How the states are linked:
silu τ fira
silu γ ruda
silu η dele
zego ζ zegu
zego ψ pulu
zego α tona
kope δ kipe
kope τ kono
kope γ kegi
kope ζ moma
kope ψ poso
kope η buse
kope α bili
kope φ dano
kope θ ramu
velo ζ zada
velo α pape
velo φ pulu
lake δ lure
lake η fibu
lake α rabe
mufi τ tepo
mufi ζ dudi
mufi θ mepa
ruda δ napi
ruda τ silo
ruda γ silu
ruda ζ zupa
ruda ψ vapo
ruda η fala
ruda α boni
ruda φ zino
ruda θ fuza
seto η fono
seto α zatu
seto θ lure
pesu ψ pobo
pesu φ tedu
pesu θ fufi
fori γ tepo
fori ζ lumu
fori θ peki
senu γ pulu
senu ζ bori
senu α peki
mipu δ pape
mipu ζ toro
mipu φ rigo
tepo δ tege
tepo τ mufi
tepo γ fori
tepo ζ lisi
tepo ψ koze
tepo η lito
tepo α kapa
tepo φ ruzu
tepo θ zoze
gazu δ lumu
gazu γ pazi
gazu θ deso
guli τ fono
guli α dudi
guli θ naze
tune δ tedu
tune ψ pazi
tune θ pude
fuza τ zatu
fuza η dudi
fuza θ ruda
lito ζ zatu
lito η tepo
lito θ geno
nipo δ mepa
nipo τ rigo
nipo ζ peli
lefe δ fira
lefe γ rabe
lefe η deso
rigo δ zoze
rigo τ nipo
rigo γ mata
rigo ζ lupo
rigo ψ suli
rigo η poni
rigo α vare
rigo φ mipu
rigo θ tege
poni δ geno
poni ζ rabe
poni η rigo
pape δ mipu
pape τ dufe
pape γ moma
pape ζ kegi
pape ψ balu
pape η gimu
pape α velo
pape φ zoze
pape θ ruzu
laki τ bori
laki γ naze
laki α dele
lise τ tedu
lise ψ dudi
lise θ koni
mika τ pulu
mika ζ naze
mika α mepa
voza γ zegu
voza ψ bori
voza α vuko
tino δ bori
tino γ fibu
tino α deso
dano δ deso
dano τ dele
dano γ tade
dano ζ peki
dano ψ vuko
dano η fira
dano α bori
dano φ kope
dano θ lumu
fufi δ keko
fufi τ reka
fufi γ poso
fufi ζ balu
fufi ψ kegi
fufi η fedi
fufi α fipi
fufi φ guva
fufi θ pesu
pazi δ lisi
pazi τ leba
pazi γ gazu
pazi ζ tege
pazi ψ tune
pazi η fesu
pazi α daka
pazi φ nosu
pazi θ lupo
fira δ lefe
fira τ silu
fira γ silo
fira ζ tabo
fira ψ bizu
fira η dano
fira α nozu
fira φ buse
fira θ sali
sali γ zatu
sali η lumu
sali θ fira
fedi ψ bupu
fedi η fufi
fedi φ giko
deso δ dano
deso τ lilu
deso γ lupo
deso ζ mata
deso ψ godi
deso η lefe
deso α tino
deso φ kipe
deso θ gazu
fake η pobo
fake φ zatu
fake θ bupu
dufe τ pape
dufe ζ zodu
dufe φ mepa
susi γ fono
susi α lumu
susi θ bori
bizu γ giko
bizu ψ fira
bizu η vuko
poso γ fufi
poso ψ kope
poso φ vuko
dudi δ leba
dudi τ lisi
dudi γ lepo
dudi ζ mufi
dudi ψ lise
dudi η fuza
dudi α guli
dudi φ nivo
dudi θ fala
ruzu ζ pobo
ruzu φ tepo
ruzu θ pape
koni δ vede
koni τ guva
koni γ zeru
koni ζ melo
koni ψ fala
koni η vapo
koni α naga
koni φ reka
koni θ lise
pulu δ vare
pulu τ mika
pulu γ senu
pulu ζ puva
pulu ψ zego
pulu η redi
pulu α zoze
pulu φ velo
pulu θ kapa
fesu δ zatu
fesu η pazi
fesu θ rabe
mepa δ nipo
mepa τ zoze
mepa γ dedu
mepa ζ fala
mepa ψ melo
mepa η zupa
mepa α mika
mepa φ dufe
mepa θ mufi
leba δ dudi
leba τ pazi
leba θ peli
lumu δ gazu
lumu τ lepo
lumu γ lisi
lumu ζ fori
lumu ψ budi
lumu η sali
lumu α susi
lumu φ ramu
lumu θ dano
peme δ naze
peme τ fibu
peme α peli
koze ζ tedu
koze ψ tepo
koze θ tona
ramu γ pobo
ramu φ lumu
ramu θ kope
lope α pobo
lope φ fono
lope θ zada
vede δ koni
vede τ pude
vede ψ peli
boni τ lure
boni η naze
boni α ruda
rabe δ silo
rabe τ napi
rabe γ lefe
rabe ζ poni
rabe ψ zupe
rabe η lupo
rabe α lake
rabe φ napu
rabe θ fesu
puva δ fibu
puva τ naze
puva γ bori
puva ζ pulu
puva ψ zegu
puva η lure
puva α tade
puva φ zada
puva θ fono
lepo τ lumu
lepo γ dudi
lepo θ dele
bili γ zada
bili α kope
bili φ bori
dedu τ peki
dedu γ mepa
dedu ζ dele
daka δ fono
daka α pazi
daka θ fibu
zomi ζ giko
zomi ψ geno
zomi η tona
lure δ lake
lure τ boni
lure γ nozu
lure ζ redi
lure ψ vuzo
lure η puva
lure α silo
lure φ gebo
lure θ seto
raba ψ fono
raba α tedu
raba θ zegu
pude δ guva
pude τ vede
pude γ godi
pude ζ suli
pude ψ lupo
pude η zupe
pude α mibi
pude φ keko
pude θ tune
tabo γ geno
tabo ζ fira
tabo η peki
vuko δ godi
vuko τ zeru
vuko γ guva
vuko ζ tane
vuko ψ dano
vuko η bizu
vuko α voza
vuko φ poso
vuko θ budi
kipe δ kope
kipe γ toro
kipe φ deso
naze δ peme
naze τ puva
naze γ laki
naze ζ mika
naze ψ naga
naze η boni
naze α fala
naze φ tobo
naze θ guli
lupo δ tade
lupo τ peli
lupo γ deso
lupo ζ rigo
lupo ψ pude
lupo η rabe
lupo α fibu
lupo φ toro
lupo θ pazi
suli δ tona
suli ζ pude
suli ψ rigo
napu δ bupu
napu η toro
napu φ rabe
tona δ suli
tona τ melo
tona γ tane
tona ζ guva
tona ψ zoze
tona η zomi
tona α zego
tona φ balu
tona θ koze
zodu δ rode
zodu τ kegi
zodu γ kono
zodu ζ dufe
zodu ψ reka
zodu η zino
zodu α tobo
zodu φ fala
zodu θ nivo
geno δ poni
geno τ zupa
geno γ tabo
geno ζ silo
geno ψ zomi
geno η zoze
geno α redi
geno φ gimu
geno θ lito
vuzo ψ lure
vuzo η zegu
vuzo α giko
nuta δ zada
nuta α toro
nuta φ fibu
peki δ mata
peki τ dedu
peki γ zoze
peki ζ dano
peki ψ tane
peki η tabo
peki α senu
peki φ moma
peki θ fori
tedu δ tune
tedu τ lise
tedu γ budi
tedu ζ koze
tedu ψ lisi
tedu η tese
tedu α raba
tedu φ pesu
tedu θ guva
nozu γ lure
nozu η bori
nozu α fira
napi δ ruda
napi τ rabe
napi η peli
balu ζ fufi
balu ψ pape
balu φ tona
naga τ zegu
naga ψ naze
naga α koni
zatu δ fesu
zatu τ fuza
zatu γ sali
zatu ζ lito
zatu ψ tese
zatu η lisi
zatu α seto
zatu φ fake
zatu θ silo
toro δ kegi
toro τ rode
toro γ kipe
toro ζ mipu
toro ψ keko
toro η napu
toro α nuta
toro φ lupo
toro θ nosu
lilu δ dele
lilu τ deso
lilu γ peli
keko δ fufi
keko ψ toro
keko φ pude
zupe δ giko
zupe ψ rabe
zupe η pude
lisi δ pazi
lisi τ dudi
lisi γ lumu
lisi ζ tepo
lisi ψ tedu
lisi η zatu
lisi α fono
lisi φ pobo
lisi θ tade
kono τ kope
kono γ zodu
kono φ dele
fibu δ puva
fibu τ peme
fibu γ tino
fibu ζ vare
fibu ψ mibi
fibu η lake
fibu α lupo
fibu φ nuta
fibu θ daka
kapa ζ fono
kapa α tepo
kapa θ pulu
zeru τ vuko
zeru γ koni
zeru ψ dele
gimu ζ bupu
gimu η pape
gimu φ geno
mata δ peki
mata γ rigo
mata ζ deso
dele δ lilu
dele τ dano
dele γ fala
dele ζ dedu
dele ψ zeru
dele η silu
dele α laki
dele φ kono
dele θ lepo
zino τ bupu
zino η zodu
zino φ ruda
mibi δ zegu
mibi ψ fibu
mibi α pude
nivo τ pobo
nivo φ dudi
nivo θ zodu
melo τ tona
melo ζ koni
melo ψ mepa
zupa τ geno
zupa ζ ruda
zupa η mepa
tese ψ zatu
tese η tedu
tese θ giko
gebo η zada
gebo α bupu
gebo φ lure
fala δ peli
fala τ tade
fala γ dele
fala ζ mepa
fala ψ koni
fala η ruda
fala α naze
fala φ zodu
fala θ dudi
bupu δ napu
bupu τ zino
bupu γ buse
bupu ζ gimu
bupu ψ fedi
bupu η kegi
bupu α gebo
bupu φ silo
bupu θ fake
vare δ pulu
vare ζ fibu
vare α rigo
rode δ zodu
rode τ toro
rode φ peli
zada δ nuta
zada τ tobo
zada γ bili
zada ζ velo
zada ψ fipi
zada η gebo
zada α kegi
zada φ puva
zada θ lope
giko δ zupe
giko τ vapo
giko γ bizu
giko ζ zomi
giko ψ silo
giko η guva
giko α vuzo
giko φ fedi
giko θ tese
vapo τ giko
vapo ψ ruda
vapo η koni
redi ζ lure
redi η pulu
redi α geno
godi δ vuko
godi γ pude
godi ψ deso
bori δ tino
bori τ laki
bori γ puva
bori ζ senu
bori ψ voza
bori η nozu
bori α dano
bori φ bili
bori θ susi
pobo δ nosu
pobo τ nivo
pobo γ ramu
pobo ζ ruzu
pobo ψ pesu
pobo η fake
pobo α lope
pobo φ lisi
pobo θ kegi
tane γ tona
tane ζ vuko
tane ψ peki
zoze δ rigo
zoze τ mepa
zoze γ peki
zoze ζ tade
zoze ψ tona
zoze η geno
zoze α pulu
zoze φ pape
zoze θ tepo
nosu δ pobo
nosu φ pazi
nosu θ toro
buse γ bupu
buse η kope
buse φ fira
fipi ψ zada
fipi α fufi
fipi φ zegu
moma γ pape
moma ζ kope
moma φ peki
silo δ rabe
silo τ ruda
silo γ fira
silo ζ geno
silo ψ giko
silo η tade
silo α lure
silo φ bupu
silo θ zatu
fono δ daka
fono τ guli
fono γ susi
fono ζ kapa
fono ψ raba
fono η seto
fono α lisi
fono φ lope
fono θ puva
guva δ pude
guva τ koni
guva γ vuko
guva ζ tona
guva ψ tade
guva η giko
guva α zegu
guva φ fufi
guva θ tedu
peli δ fala
peli τ lupo
peli γ lilu
peli ζ nipo
peli ψ vede
peli η napi
peli α peme
peli φ rode
peli θ leba
tege δ tepo
tege ζ pazi
tege θ rigo
kegi δ toro
kegi τ zodu
kegi γ kope
kegi ζ pape
kegi ψ fufi
kegi η bupu
kegi α zada
kegi φ tade
kegi θ pobo
budi γ tedu
budi ψ lumu
budi θ vuko
tade δ lupo
tade τ fala
tade γ dano
tade ζ zoze
tade ψ guva
tade η silo
tade α puva
tade φ kegi
tade θ lisi
reka τ fufi
reka ψ zodu
reka φ koni
tobo τ zada
tobo α zodu
tobo φ naze
zegu δ mibi
zegu τ naga
zegu γ voza
zegu ζ zego
zegu ψ puva
zegu η vuzo
zegu α guva
zegu φ fipi
zegu θ raba

The rows follow the links: the fewer symbols apart two states are, the more alike their rows tend to be.

Each row is also shifted at random along 6 hidden directions that mean nothing.

Some states, each with a row of numbers:
zeru (-197, -195, 223, 197, -97, -111, -36, -208, 62, 81, -22, -165, -75, 11, -141, 215, -13, 72, 99, 33, 463, 129, 140, 399, 52, 3, 27, 39, 329, 3, -125, -21, -98, 204, 88, 28, 0, -115, 38, 87, -31, 241, -288, -79, -210, 266, 145, 14, 102, 160, -184, -48, -86)
mepa (-968, -135, 253, 302, -121, -347, -140, 148, -400, -175, 102, -93, -76, -21, -113, -202, 46, 191, -198, 56, 698, 105, 314, 42, -72, 162, -266, 189, 191, 371, 19, 5, 190, -212, -288, 354, 23, 410, -215, 288, 229, -314, -333, 24, -356, 60, 129, -269, -170, 138, 91, 22, 87)
vuzo (-235, 66, -75, -34, -80, -260, -243, -287, -382, 180, 252, -513, -400, -243, -16, -3, 178, 29, -15, 172, 525, -305, -57, 315, -424, -256, 340, 338, -242, -334, 66, 189, 97, -343, 31, 501, 67, 205, -224, 145, -128, -457, 416, 188, 77, -51, 88, -260, -211, 143, 229, 372, 165)
tune (58, 0, -71, -287, 125, 67, 131, -384, 136, 87, -162, -243, -298, -151, 102, 116, 280, -175, -101, -83, -349, 114, -359, 331, 29, -77, 482, -168, -60, -138, -160, 166, -296, 220, 305, -245, 285, -114, 74, 9, -296, 325, 159, -63, 23, 13, -239, -135, 16, 136, 12, -278, -20)
fori (598, -186, 29, 131, -80, -193, 74, 10, -376, 46, 113, -96, -351, 75, -20, -196, 338, -51, -259, -110, 294, 328, 95, 138, 18, 38, 158, 41, 117, 237, -16, 90, 55, -204, -48, 42, 222, 207, 72, 283, 130, 29, -161, 110, -170, 27, -132, -407, -254, 69, -72, -180, 256)
balu (-105, 244, -207, 512, -700, 655, 9, 512, -709, -183, 484, 285, -202, 571, -86, -486, 21, 163, -86, 62, 16, 224, 263, 66, -443, -211, 13, -109, -90, 50, 568, -25, -207, -102, -427, 80, 180, -62, 70, 704, 234, 374, 140, -241, -121, -29, 3, 212, 191, -128, -166, -317, 391)
tona (700, -66, -152, 33, -493, -64, 73, 122, 6, -132, -15, 19, -15, -57, -158, -298, 145, 26, -67, 234, 379, -161, -134, 94, -283, -28, 5, 69, -357, 224, 89, 124, 39, -54, -31, 2, 138, 207, 90, -34, -14, -108, -316, -156, -417, -69, 3, -126, 116, -52, -68, -286, 63)
fipi (-211, -22, -228, -648, 207, -12, 23, -166, 581, 151, -296, 303, 428, -160, -138, 403, 133, -43, 382, 24, -685, -564, -336, -84, 118, 87, -50, 38, -192, -344, 44, 117, -186, 364, 329, -438, -324, -67, -80, -516, -23, 169, 490, 273, 182, -106, -274, 482, 165, -137, -271, 548, -327)
tese (704, -490, -23, 577, -396, -562, 313, -110, 45, 474, 230, -485, -40, 75, -124, 466, -19, 59, -201, -33, 1114, -114, -384, 340, -62, -33, 190, 389, 518, 349, -153, 143, 549, 126, -304, 140, 145, -127, -142, 76, 346, 247, -679, -432, 153, -17, -198, -134, -151, 294, 123, -248, -340)
lope (435, -116, -80, 185, 63, -67, 66, -16, -71, 248, 275, -120, 149, 252, 19, 252, -13, 160, -16, -97, 29, -75, -60, -145, -49, 63, -60, 55, 313, 97, 23, 126, 229, 159, -301, 204, -128, -219, -163, 496, 362, 419, 70, 39, 343, -224, -241, 127, -262, 191, -35, 84, -71)
pape (830, 81, -328, 244, -157, 2, 1, 104, -195, 192, 174, 8, 197, 97, -51, 135, 113, 32, -97, -70, 252, -59, -8, -127, -221, 305, -202, 210, 336, 350, 180, 23, 313, 95, -283, 201, -99, 36, -123, 283, 531, 40, -515, -194, -69, -79, -309, 26, 116, -25, -270, -147, 90)
nozu (-291, -16, -99, -126, 409, -241, -106, -135, 223, 175, -113, 43, 72, 31, 3, 460, 33, -66, 204, -141, -149, -255, 99, 141, 311, -47, 153, 148, 36, -454, -3, -16, -1, -170, 164, -2, -191, -60, -163, -382, -56, -257, 436, 313, 275, 72, -95, 75, -61, -187, 196, 462, -71)
zatu (-144, 173, -170, -396, 482, 191, -35, 184, 116, -205, -244, -45, -45, -246, 350, -178, 12, -273, -10, 7, -1213, -139, -305, -14, 230, -36, 170, -269, -775, -382, -29, 71, -388, -241, 445, -230, -21, 26, 35, -553, -467, -258, 593, 281, 341, 61, -97, 220, 56, -47, 150, 75, 220)
naga (-394, -437, 85, -99, 36, 17, -22, 40, 645, -123, -237, 382, 475, 64, -161, 452, -253, 153, 371, 116, -165, -183, 39, 149, 299, 98, -116, 50, 208, 14, -50, -30, 59, 403, 75, -328, -235, -120, -289, -274, 51, 344, -11, -77, -86, 145, -39, 583, 259, -22, 28, 181, -578)
tedu (144, -202, -59, -357, -39, -264, 296, 129, 361, -37, -244, -202, 289, -413, 36, -28, 81, -125, 71, 185, -172, -353, -538, 64, 130, 41, 112, -104, -449, -76, -219, 119, -199, 144, 339, -415, -52, -27, 102, -507, -214, -82, -168, 122, -75, -93, -102, -64, 47, -2, -144, 171, -135)
tepo (-369, -323, 114, -79, -109, -620, 101, -121, -275, 99, 42, -412, -240, -207, -12, -269, 266, -101, -459, -146, 736, 230, -88, -31, 68, 123, 77, 229, 8, 310, -233, 254, 161, -204, 40, 188, 181, 304, 123, 254, 211, -400, -447, 272, -309, -80, -58, -703, -458, 106, 105, -87, 6)
peme (-187, -10, 385, -559, 138, 200, -18, -269, 560, -177, -377, 24, -166, -178, 98, -363, -360, -88, -4, 175, -87, 333, 240, -230, 395, 24, -145, -281, -297, -30, -291, 40, -371, 162, 290, -51, 37, -10, 402, -63, -490, -115, 6, 159, -213, 9, 418, -73, 29, 60, 124, -215, -485)
bori (96, 15, -25, -547, 343, -273, -64, -466, 145, -76, -141, -278, -176, -350, 37, -320, 196, -137, 18, 77, 236, -138, -36, 23, 87, 5, 142, -27, -419, -387, -373, 174, -267, -175, 341, 394, -115, 173, 323, -214, -346, -543, 173, 595, -249, 56, 187, -611, -219, -82, -13, 231, -43)
dano (716, 135, -64, 265, 63, -38, -16, -162, -40, 96, 74, -16, 104, 118, -50, 195, 141, -5, 131, -160, 110, 112, -82, 184, -31, -100, 153, -15, 323, -5, -116, -161, 44, 88, -54, 44, -55, -50, 2, 73, 37, -79, -112, -145, -54, 147, 107, -293, -78, -28, -105, -71, 212)
mika (398, -314, 355, -294, -260, -329, -10, -104, 311, 41, -136, -133, -114, -238, -154, -260, -181, 81, -180, 278, 859, 187, 223, -75, 131, 241, -315, 192, 90, 243, -219, 132, 175, 62, 191, 182, 29, 406, 103, 110, 1, -209, -427, 62, -436, 2, 275, -258, -141, 107, -14, -158, -462)
fala (971, 92, 502, 124, -303, -142, -29, 99, -346, -93, 167, -486, -143, -288, -27, -293, -220, 278, -123, 296, 765, -8, -79, -34, -305, 55, -305, 45, 17, 325, -301, -104, 174, 48, -80, 532, 189, 270, 62, 275, -99, -406, -394, -192, -164, -36, 479, -410, -76, 491, -172, -161, 96)
bili (189, 56, -62, -52, 77, -292, 65, -87, -42, 233, 220, 20, 368, -21, -160, 265, 42, 85, 258, -115, 172, -429, 22, -254, 10, 169, -185, 217, 134, -150, 48, -84, 159, 9, -139, 237, -276, -136, -79, 21, 319, -71, 90, 259, 109, -123, 7, 18, -75, -96, -262, 609, -58)
mata (-66, -143, -275, -123, 188, 208, 99, -68, 505, -12, -350, 682, 279, 334, -145, 345, 138, -221, -46, -403, -443, 475, 112, -32, 521, 31, 41, -101, 403, 180, 41, -144, -153, 180, 112, -741, -71, -162, -37, -132, 56, 443, -264, -150, -171, 236, -255, 336, 183, -459, -41, -353, -289)
toro (-662, 178, -427, -27, 467, -71, -87, -396, 114, 266, -49, 52, 278, -30, 86, 515, 236, -53, 96, -406, -228, -126, -91, -135, -51, 233, 152, 112, 408, 46, -136, 67, 238, 158, -62, -70, -185, -188, -217, 23, 253, 129, -86, -44, 210, -5, -458, 69, 43, -58, -113, 42, -56)
lise (-443, -36, 260, 520, -30, -37, -222, 226, -354, -164, 234, -328, 83, 12, -35, 392, 173, 320, 142, 80, -74, -317, 7, 344, -331, -89, 204, 167, 333, 226, 135, -111, 181, 102, -421, 104, 90, -143, -599, 184, 277, 203, 206, -158, 80, -8, -195, 227, 26, 313, 81, 397, 276)
lake (125, 112, 19, 168, -158, -266, -176, 107, -22, -38, 210, 55, 111, -103, 36, 231, -199, 228, -2, -46, 452, -301, -57, -197, -161, -327, -17, 340, -5, 16, 38, -36, 397, -266, -283, 329, -116, -6, -300, 61, 160, -280, 0, -87, 230, -276, 29, 17, -96, -65, 365, 334, -156)
daka (-573, -322, 61, -122, -166, 32, 242, -68, 47, -170, 101, 141, -144, 288, 12, -293, -247, 21, -80, -42, 249, 482, 168, -241, 202, -294, 187, -98, 44, 30, -115, 151, -5, 95, -217, 9, 4, -204, 167, 383, -26, 241, -78, 72, -35, -196, 113, -253, -329, -121, 344, -275, -265)
zego (1560, 3, -17, 28, -644, 179, 64, 305, 26, -232, 61, 154, 73, 156, -99, -401, -60, 110, -26, 270, 315, -104, -40, -60, -345, -153, -137, -5, -327, 128, 292, 212, -103, 73, -41, -44, 109, 151, -49, 132, 66, 164, -71, -187, -261, -185, 52, 234, 222, -28, 20, -195, -171)
kipe (105, 72, -217, -192, 202, 240, 213, -543, 134, 283, -130, -4, -235, -41, -25, 91, 127, -142, -95, -276, -24, 286, 73, -143, 110, 150, 107, -151, 215, -206, -212, -55, -110, 126, 228, -101, 53, -189, 362, 116, -84, 321, -189, 45, -28, 181, -111, -182, 44, -39, -273, -250, 53)
raba (1236, -327, -171, 368, -86, 148, -7, -62, 151, 87, 159, -9, 296, 372, 6, 462, 69, 181, 217, 37, -120, -176, -272, 293, -180, 49, 284, -38, 298, 148, 149, 143, 221, 374, -304, -124, -67, -311, -325, 144, 332, 724, -25, -275, 111, -139, -511, 408, -11, 244, 48, -75, -192)
vare (769, -25, 0, -477, -61, -28, -27, -286, 375, -120, -129, 175, -107, -135, -95, -141, -31, -209, -100, -64, 119, 206, 62, -166, 101, 39, -9, -31, -131, 5, -62, 216, -45, 237, 249, -119, 49, 259, 177, -70, -136, -72, -89, 80, -181, -68, -6, -92, -22, -187, 94, -231, -364)
buse (272, 61, -150, 259, -352, -59, 394, 110, -204, 347, 211, 92, 49, 43, 27, -203, -246, -16, -118, 29, 470, -81, 33, -261, 12, -76, -267, 149, -73, -65, -11, -159, 229, -228, -86, 207, -147, 13, 394, -86, 81, -229, -352, -22, 119, 99, 330, -133, 33, -69, -182, 40, 40)
rode (-447, 298, 284, -340, 150, 105, 13, -79, 167, -10, -110, -88, -33, -418, 9, -109, -60, 61, 65, 4, -282, -35, 5, -284, -84, 130, -282, -36, -188, -81, -51, -128, -58, 84, 268, -53, 124, 26, 159, -118, -153, -123, 105, 214, 4, -93, 191, 65, 120, 34, -256, 290, 25)

Start here and follow the symbols in turn, left to right. Where do you end up?
Answer with the state's name.
(87, 16, -223, 12, -40, 34, 98, -615, -210, 504, 104, -391, -472, -72, -36, -34, 215, -184, -160, -46, 492, 258, -65, 309, -189, 99, 214, -114, 145, -255, -121, 79, -247, 60, 250, 258, 41, -107, 405, 403, -63, 194, -212, 22, -158, 246, -23, -450, -107, 223, -393, -286, 190)
φ δ γ γ γ γ δ: vuko
(95, -121, -199, -29, -153, 224, 243, 9, 77, 224, -107, 363, -57, 343, -162, -198, 63, -84, -177, -136, -34, 331, 176, -189, 264, 109, -304, -50, 190, -3, 95, -22, -81, -7, 121, -218, -93, 10, 254, 68, 181, 308, -249, 92, -126, 67, -52, 36, 17, -160, -339, -330, -64)
φ θ ζ θ ψ: vuko
(1641, 161, 13, -64, 350, 100, -170, -319, 230, 472, -42, -555, -274, -510, 136, 324, -133, 62, -136, 19, -160, -138, -220, 129, -125, 413, -169, 77, 145, -40, -123, -27, 99, 131, 365, 211, 80, 79, 43, -40, -111, 108, -27, -316, 264, 144, -136, 108, 335, 506, -233, -196, 68)
τ θ φ δ θ η: lupo
(520, -148, -174, 63, -64, 114, 274, 0, 72, 267, 13, -83, 76, -2, -4, 171, 106, 8, 129, -125, -298, -33, -320, 42, -120, 86, 107, -67, 48, 65, 53, 122, -73, 279, 128, -152, 33, -174, -3, 24, 135, 492, 26, -169, 239, 34, -331, 163, 157, 124, -297, -16, 20)
ψ η φ γ θ ζ ζ: fira
(573, 65, -116, -47, 139, -118, -78, -286, -90, 51, -150, -54, -217, -78, -80, -87, 305, -218, -215, -95, 55, 171, 15, 140, -45, 210, 101, -55, -9, 52, -22, 141, -38, -112, 141, 11, 7, 214, 117, 42, -95, -222, -109, 212, -301, 219, -36, -375, -4, -13, -176, -258, 138)
ψ ζ γ τ: koni
(-1437, -343, 395, 114, -301, -61, 60, 635, -99, -339, 18, 354, 131, 275, -181, -245, -171, 164, -13, 1, -12, 253, 362, -208, 337, -24, -327, -11, 80, 381, 139, -111, -84, -70, -167, -267, 83, 171, -65, 58, 228, -42, -146, 119, -180, -8, 327, 162, -209, -159, 205, 89, -62)
τ δ ζ ψ δ: tedu
(-357, -51, 12, -318, 286, 106, -21, 74, -189, -329, 49, -120, -49, 44, 179, -522, 54, -75, -2, 168, -496, -22, -35, -102, 69, -127, 187, -213, -596, -158, -137, 173, -354, -215, -59, 128, -20, 26, 218, -2, -177, -175, 451, 490, -21, -139, 125, -238, -337, 0, 214, 144, 96)
φ α γ γ: pobo
(50, -32, -158, 249, -378, -4, 152, 49, 412, 135, 10, 275, 224, 122, -45, 468, -232, 4, 87, -62, 232, -152, -198, 107, 103, -186, 89, 153, 306, 105, 77, -87, 269, 130, -164, -276, -93, -262, -178, -234, 67, 313, -304, -534, 293, -54, -143, 307, 298, -156, 207, -174, -337)
ψ φ η δ θ: pobo
(-974, -219, -85, -165, 70, -214, 316, 196, 243, 124, -67, 45, 322, -29, -32, -59, -44, -118, -2, -165, -37, -73, -184, -317, 306, 201, -184, -7, -137, 105, -186, 28, 65, 64, 65, -101, -174, -52, 212, -283, 66, -1, -263, 414, 103, -81, -83, -159, -262, -99, -192, 205, -179)
ζ φ ψ ζ δ: tune
(-479, 203, 176, 422, -193, 404, -306, 220, -333, -286, 164, 4, -91, 325, -3, 74, -16, 253, 188, 113, -12, 107, 247, 271, -403, -240, 104, -89, 343, 87, 180, -77, -111, 105, -431, 66, 124, -289, -278, 413, -37, 396, 194, -413, -68, -16, 24, 233, 249, 188, 228, -144, 242)
δ α α θ θ α: naga
(343, 4, -57, -254, -182, -41, 218, -75, 367, 50, 80, 198, 313, 28, -65, -28, -265, 14, 98, -48, 295, -63, -65, -519, 79, 47, -323, 138, 71, 24, -84, -24, 313, 253, -46, -8, -221, -102, 218, 123, 192, 95, -294, 21, 93, -268, 96, 66, 42, -108, -134, 15, -429)
α θ θ τ δ η τ: bupu
(98, 199, -22, -27, 415, 296, -316, -145, 204, -162, -157, -170, -56, -179, 157, 229, 178, 58, 233, 126, -639, -135, -118, 344, -179, 177, 227, -281, -26, -10, 51, 70, -287, 176, 248, -130, 93, -88, -242, -89, -207, 301, 366, -83, -154, 219, -259, 308, 282, 318, -150, -61, 120)
ζ ζ η τ η δ ζ: suli
(-948, -74, -131, -83, 418, -259, -124, -719, 65, 173, 20, 45, -102, 171, -177, 351, 253, -118, 11, -374, 564, 201, 216, 154, 244, -109, 409, 181, 493, -252, -296, 102, -13, -33, -2, 140, -42, -199, -44, 257, 61, 11, -66, 261, -95, 41, -75, -403, -421, -153, 256, -6, -243)
δ τ τ δ γ γ δ: bori
(794, 148, -313, 27, -188, 57, 94, -277, -60, 456, 136, -361, -223, -369, 34, 225, 59, -39, -38, 44, 146, -277, -278, 105, -329, 121, 91, 128, -113, -258, 48, 96, 71, 65, 188, 182, 19, 16, 6, -11, -24, 26, -12, -111, 280, 84, -163, 48, 168, 226, -258, -8, 141)
η η φ α η: zegu
(65, -50, 248, 286, -174, 214, -113, 423, 44, -45, -40, 275, 108, 353, -33, 46, -243, 68, 27, 46, -65, 134, 277, 18, 204, 46, -344, 10, 204, 299, 298, -169, 168, -138, -159, -44, 0, 139, -243, -15, 161, 105, -48, -381, 16, 111, 52, 452, 335, 19, 114, -205, -52)
η τ ζ γ: dano
(105, 82, -28, 50, -78, 195, 255, -38, -274, 39, 32, -178, -537, 60, 210, -394, -207, -114, -348, -74, 2, 354, -28, -68, 3, -322, 337, -178, -158, -30, -69, 63, -135, -282, 37, 186, 302, -78, 315, 214, -283, -6, 70, -170, 232, -85, 123, -232, -162, 108, 325, -384, 103)
θ δ θ ψ η η: tese
(129, -55, -244, -397, 744, -14, -144, -547, 155, 364, -319, -251, -600, -115, 105, 383, 368, -443, -394, -362, -759, 335, -160, 406, 255, 215, 490, -134, 89, -256, 13, 286, -247, 20, 610, -198, 377, 244, -120, -42, -194, 148, 473, 67, 296, 96, -599, 121, -139, 150, 64, -341, 125)
η τ τ ψ ψ γ θ: peki
